Below is a small trained network, with its code and all its weights. Each question gives an input and a class and asks what happens when units are switched off, that is, made to give their printed mean instead of their output.

import numpy as np


def w(rows, s, z=0):
    codes = np.array(rows[::2]) - 128.0
    scale = np.full(codes.shape[1], s)
    scale[-1] = z or s
    return codes * scale


def norm(h):
    return h / np.sqrt((h * h).mean(-1, keepdims=True) + 1e-5)


def f(y):
    return np.maximum(y, 0)


def log_softmax(a):
    a = a - a.max(-1, keepdims=True)
    return a - np.log(np.exp(a).sum(-1, keepdims=True))


def net(x, mask):
    res = np.array(x, float).reshape(1, 6) / 4 @ E
    u = 0
    for l in range(3):
        y = f(norm(res) @ A[l][:, :-1].T + A[l][:, -1])
        res = res + np.where(mask[u : u + 3], y, B[l][:, -1]) @ B[l][:, :-1]
        u += 3
    return log_softmax(norm(res)[-1] @ U[:, :-1].T + U[:, -1])


A, B = {}, {}
E = w([
[160,186,157,157,178,122,207,48,134,112,129,158],'x0',
[89,167,179,158,54,134,194,194,134,183,61,132],'x1',
[254,132,186,119,123,155,61,131,38,160,131,176],'x2',
[150,101,105,183,109,124,148,161,144,156,182,172],'x3',
[121,223,139,149,118,64,41,172,174,66,157,143],'x4',
[248,146,107,71,113,84,176,160,202,138,160,93],'x5',
],0.0084)
A[0] = w([
[100,93,63,224,101,175,144,133,155,145,222,237,165],'L0N1',
[148,108,51,111,140,153,102,51,131,81,164,143,254],'L0N2',
[80,153,170,58,109,164,75,31,91,42,3,58,33],'L0N3',
],0.0057,0.0016)
B[0] = w([
[128,187,45,87,226,249,78,166,75,90,70,170,250],'L0N1',
[90,193,203,133,2,41,229,193,81,196,151,165,250],'L0N2',
[167,147,34,149,199,185,145,224,101,116,165,183,252],'L0N3',
],0.0082,0.004)
A[1] = w([
[126,2,119,128,193,193,187,74,102,221,141,76,2],'L1N1',
[107,15,76,106,56,153,28,171,137,122,133,71,43],'L1N2',
[121,82,57,51,153,91,88,36,102,91,237,173,75],'L1N3',
],0.0078,0.0064)
B[1] = w([
[72,208,98,132,44,94,4,74,185,135,228,71,245],'L1N1',
[156,128,250,132,169,143,171,82,190,11,126,185,254],'L1N2',
[48,169,110,103,44,148,221,189,140,141,32,124,212],'L1N3',
],0.012,0.0034)
A[2] = w([
[137,143,143,173,176,131,181,2,162,93,149,186,2],'L2N1',
[115,183,101,199,174,30,26,146,159,91,142,141,19],'L2N2',
[125,141,78,35,232,155,129,153,175,138,126,79,246],'L2N3',
],0.0083,0.004)
B[2] = w([
[87,60,207,99,169,162,79,120,228,7,115,173,167],'L2N1',
[105,74,98,108,105,140,107,49,116,179,179,56,191],'L2N2',
[219,61,95,222,159,184,108,153,168,210,144,210,254],'L2N3',
],0.013,0.0051)
U = w([
[193,158,53,136,166,231,111,183,124,149,149,185,78],'0',
[84,142,124,129,62,93,51,34,159,153,177,73,132],'1',
[120,91,253,97,166,153,165,117,166,34,123,168,113],'2',
[141,101,111,144,152,131,135,151,103,163,121,161,254],'3',
[75,171,142,111,41,104,216,200,91,179,29,151,113],'4',
[153,93,130,153,132,162,131,127,109,150,129,152,216],'5',
[142,71,120,156,163,78,157,120,78,141,87,109,61],'6',
[142,73,99,107,140,89,152,98,59,85,29,37,33],'7',
],0.012,0.0092)

Each question gives the input, the list of numbers given to net, and the class t.
The units are the neurons (one row each of A and B). Each row of codes is followed by its name. A weight is (code - 128) times the scale printed after its matrix; where a second scale follows, it is the last column's (A, B and U).
mask holds one flag per neuron, layer by layer. A switched-off neuron (its flag False) gives its mean, the last column of its row in B, instead of its output. The means were averaged over made-up inputs and are rounded, as every weight is.
A unit's drop is (log p(t) with every unit on - log p(t) with that unit switched off) / (log p(t) with every unit on - log p(t) with every unit switched off).
The circuit of an input: a set's keep is (log p(t) with only the set's units on - log p(t) with every unit switched off) / (log p(t) with every unit on - log p(t) with every unit switched off). Starting from all 9 units, units are removed one at a time, each time the one whose removal leaves the highest keep (on an exact tie, the one counted first), for as long as the keep stays at least 0.8.
units of the circuit, in order: the units of the circuit, biggest drop first
most important unit: the unit with the biggest drop
k most important neurons: the k neurons with the biggest drops, biggest first
k most important neurons of layer l: the k neurons of layer l with the biggest drops, biggest first
input [7,-7,3,4,7,1], class 1: 2 most important neurons of layer 2 -> (L2N2; L2N3)
input [4,7,2,-7,1,-2], class 0: units of the circuit, in order -> (L0N3)
input [7,7,-5,-1,4,-5], class 2: 4 most important neurons -> (L2N1; L0N2; L1N3; L1N1)
input [3,7,0,-5,7,2], class 1: 2 most important neurons of layer 1 -> (L1N3; L1N2)
input [5,-3,5,3,4,-4], class 2: 4 most important neurons -> (L1N1; L2N1; L0N3; L2N3)
input [0,0,7,-6,-7,-1], class 1: 2 most important neurons -> (L1N1; L0N1)
input [6,-5,-8,-8,5,-8], class 0: 3 most important neurons -> (L0N3; L1N2; L2N3)
input [-3,2,-4,1,7,4], class 1: 2 most important neurons of layer 0 -> (L0N1; L0N3)
input [-4,4,-6,-6,-4,-7], class 3: 2 most important neurons -> (L0N3; L0N1)
input [-7,-8,4,2,-3,0], class 4: 2 most important neurons -> (L1N3; L0N2)
input [-8,3,-6,-4,-8,-2], class 1: 2 most important neurons -> (L1N1; L0N1)
input [-1,0,-8,-7,4,-6], class 5: units of the circuit, in order -> (L0N3; L2N2; L2N3)
input [-1,-7,-7,-4,3,7], class 3: units of the circuit, in order -> (L2N3; L0N1; L0N2)
input [-5,-8,-8,0,-6,2], class 4: units of the circuit, in order -> (L1N3)
input [0,-4,2,-3,5,4], class 1: 2 most important neurons -> (L0N2; L0N1)
input [-3,5,-5,7,-2,-6], class 0: 2 most important neurons -> (L0N1; L0N2)
input [5,4,-3,2,2,-3], class 2: 2 most important neurons -> (L2N1; L0N3)
input [-6,-5,-1,3,-2,1], class 2: 2 most important neurons -> (L1N2; L0N3)
input [5,4,3,2,-2,3], class 2: 4 most important neurons -> (L0N2; L2N1; L1N3; L2N3)
input [1,4,-8,-6,0,-1], class 5: most important unit -> L2N3
input [8,-1,8,5,-4,2], class 2: 2 most important neurons -> (L2N1; L2N3)
input [-8,-8,-5,-2,5,8], class 2: 2 most important neurons of layer 1 -> (L1N2; L1N3)
input [4,4,-1,4,-4,-3], class 0: 2 most important neurons of layer 0 -> (L0N1; L0N2)
input [1,5,1,-3,-1,6], class 3: 2 most important neurons of layer 1 -> (L1N3; L1N2)
input [-8,2,1,-1,7,-5], class 2: 2 most important neurons of layer 1 -> (L1N2; L1N1)
input [-8,3,-2,-7,-8,-2], class 1: 2 most important neurons of layer 1 -> (L1N1; L1N2)
